Below is a small trained network, with its code and all its weights. Each question gives an input and a target symbol and asks what happens when units are switched off, that is, made to give their printed mean instead of their output.

import numpy as np


def w(rows, s, z=0):
    codes = np.array(rows[::2]) - 128.0
    scale = np.full(codes.shape[1], s)
    scale[-1] = z or s
    return codes * scale


def norm(h):
    return h / np.sqrt((h * h).mean(-1, keepdims=True) + 1e-5)


def f(y):
    return np.maximum(y, 0)


def softmax(a):
    e = np.exp(a - a.max(-1, keepdims=True))
    return e / e.sum(-1, keepdims=True)


def log_softmax(a):
    a = a - a.max(-1, keepdims=True)
    return a - np.log(np.exp(a).sum(-1, keepdims=True))


def net(x, mask):
    ids = ['αβγεζηφψω'.index(c) for c in x.split()]
    T = len(ids)
    res = E[ids] + P[:T]
    r = norm(res)
    for j in range(2):
        rows = slice(2 * j, 2 * j + 2)
        q, k, v = (r @ M[0][rows].T for M in (Q, K, V))
        z = softmax(np.where(np.tri(T) > 0, q @ k.T / 2**0.5, -1e9)) @ v
        o = O[0][rows]
        res = res + np.where(mask[j], z, o[:, -1]) @ o[:, :-1]
    y = f(norm(res) @ A[0][:, :-1].T + A[0][:, -1])
    res = res + np.where(mask[2:10], y, B[0][:, -1]) @ B[0][:, :-1]
    return log_softmax(norm(res)[-1] @ U[:, :-1].T + U[:, -1])


Q, K, V, O, A, B = {}, {}, {}, {}, {}, {}
E = w([
[150,66,156],'α',
[91,130,120],'β',
[137,101,113],'γ',
[138,82,87],'ε',
[143,115,109],'ζ',
[117,116,59],'η',
[88,135,206],'φ',
[127,42,177],'ψ',
[112,87,3],'ω',
],0.016)
P = w([
[154,118,164],'0',
[158,129,135],'1',
[129,30,105],'2',
[160,126,132],'3',
[48,68,2],'4',
[155,129,136],'5',
],0.019)
Q[0] = w([
[4,166,113],'H1',
[161,237,23],'H1',
[169,205,113],'H2',
[53,148,106],'H2',
],0.024)
K[0] = w([
[42,230,216],'H1',
[145,159,1],'H1',
[207,190,75],'H2',
[18,182,86],'H2',
],0.018)
V[0] = w([
[143,70,104],'H1',
[98,5,149],'H1',
[135,182,191],'H2',
[73,101,108],'H2',
],0.012)
O[0] = w([
[175,103,152,201],'H1',
[246,77,68,253],'H1',
[35,160,161,37],'H2',
[144,98,78,163],'H2',
],0.011,0.0051)
A[0] = w([
[170,210,77,46],'N1',
[142,79,229,98],'N2',
[132,134,76,137],'N3',
[195,116,132,120],'N4',
[98,135,102,2],'N5',
[176,234,71,92],'N6',
[127,31,152,158],'N7',
[40,3,144,136],'N8',
],0.019,0.0037)
B[0] = w([
[72,89,208,137],'N1',
[197,82,199,172],'N2',
[108,66,150,177],'N3',
[139,219,141,246],'N4',
[123,174,173,134],'N5',
[71,95,233,139],'N6',
[17,100,66,248],'N7',
[2,210,50,194],'N8',
],0.023,0.011)
U = w([
[148,80,173,254],'α',
[46,234,147,73],'β',
[168,220,104,151],'γ',
[198,124,105,231],'ε',
[135,172,171,232],'ζ',
[173,205,34,28],'η',
[63,115,212,126],'φ',
[73,3,163,51],'ψ',
[172,30,85,91],'ω',
],0.024,0.0094)

Each question gives the input, a string of symbols that net reads in full, and the target symbol t.
The units are the heads (2 rows each of Q, K, V and O) and the neurons (one row each of A and B). Each row of codes is followed by its name. A weight is (code - 128) times the scale printed after its matrix; where a second scale follows, it is the last column's (O, A, B and U).
mask holds one flag per unit, heads first, then neurons. A switched-off unit (its flag False) gives its mean, the last column of its rows in O or B, instead of its output. The means were averaged over made-up inputs and are rounded, as every weight is.
A unit's drop is (log p(t) with every unit on - log p(t) with that unit switched off) / (log p(t) with every unit on - log p(t) with every unit switched off).
The circuit of an input: a set's keep is (log p(t) with only the set's units on - log p(t) with every unit switched off) / (log p(t) with every unit on - log p(t) with every unit switched off). Starting from all 10 units, units are removed one at a time, each time the one whose removal leaves the highest keep (on an exact tie, the one counted first), for as long as the keep stays at least 0.8.
units of the circuit, in order: the units of the circuit, biggest drop first
k most important neurons: the k neurons with the biggest drops, biggest first
heads that matter: for each layer, one digit per head in row order, 1 if its drop is at least 0.15 and else 0, layers parted by /
drop when u is switched off: that unit's drop, to one decimal
input β ε β ψ β ζ, target ζ: units of the circuit, in order -> N8, N4, N6, N7
input ε β β ω, target ψ: 2 most important neurons -> N8, N6
input ω ω ω ε ω, target ω: 2 most important neurons -> N4, N3
input ω β ω ω ω, target β: units of the circuit, in order -> H1
input β β ω, target β: 2 most important neurons -> N8, N2
input ε ω ε ψ ε, target ω: 2 most important neurons -> N3, N4
input φ η ζ ε, target η: units of the circuit, in order -> N4, N2, H1, N8
input φ β β ε ω η, target φ: 2 most important neurons -> N8, N6
input β ψ ψ β ε φ, target α: heads that matter -> 01
input ψ β ψ β β ε, target η: 2 most important neurons -> N4, N8
input ε β β ε ψ, target β: heads that matter -> 10
input ψ ω φ η α, target ω: 2 most important neurons -> N3, N4
input ω ω φ ω γ, target ω: units of the circuit, in order -> H1, N4
input β ω ψ, target β: heads that matter -> 00
input ω β ζ, target ω: units of the circuit, in order -> H1
input β φ η, target β: heads that matter -> 01
input β γ α, target β: heads that matter -> 01
input β φ γ, target β: heads that matter -> 01
input β β ψ ψ ψ ζ, target ζ: drop when N2 is switched off -> 0.2
input β γ ζ β ω φ, target α: drop when N8 is switched off -> 0.3
input β ω ζ, target β: units of the circuit, in order -> N8
input η β ω ψ, target ω: drop when H1 is switched off -> 1.2
input β β ε, target β: drop when N1 is switched off -> 0.0
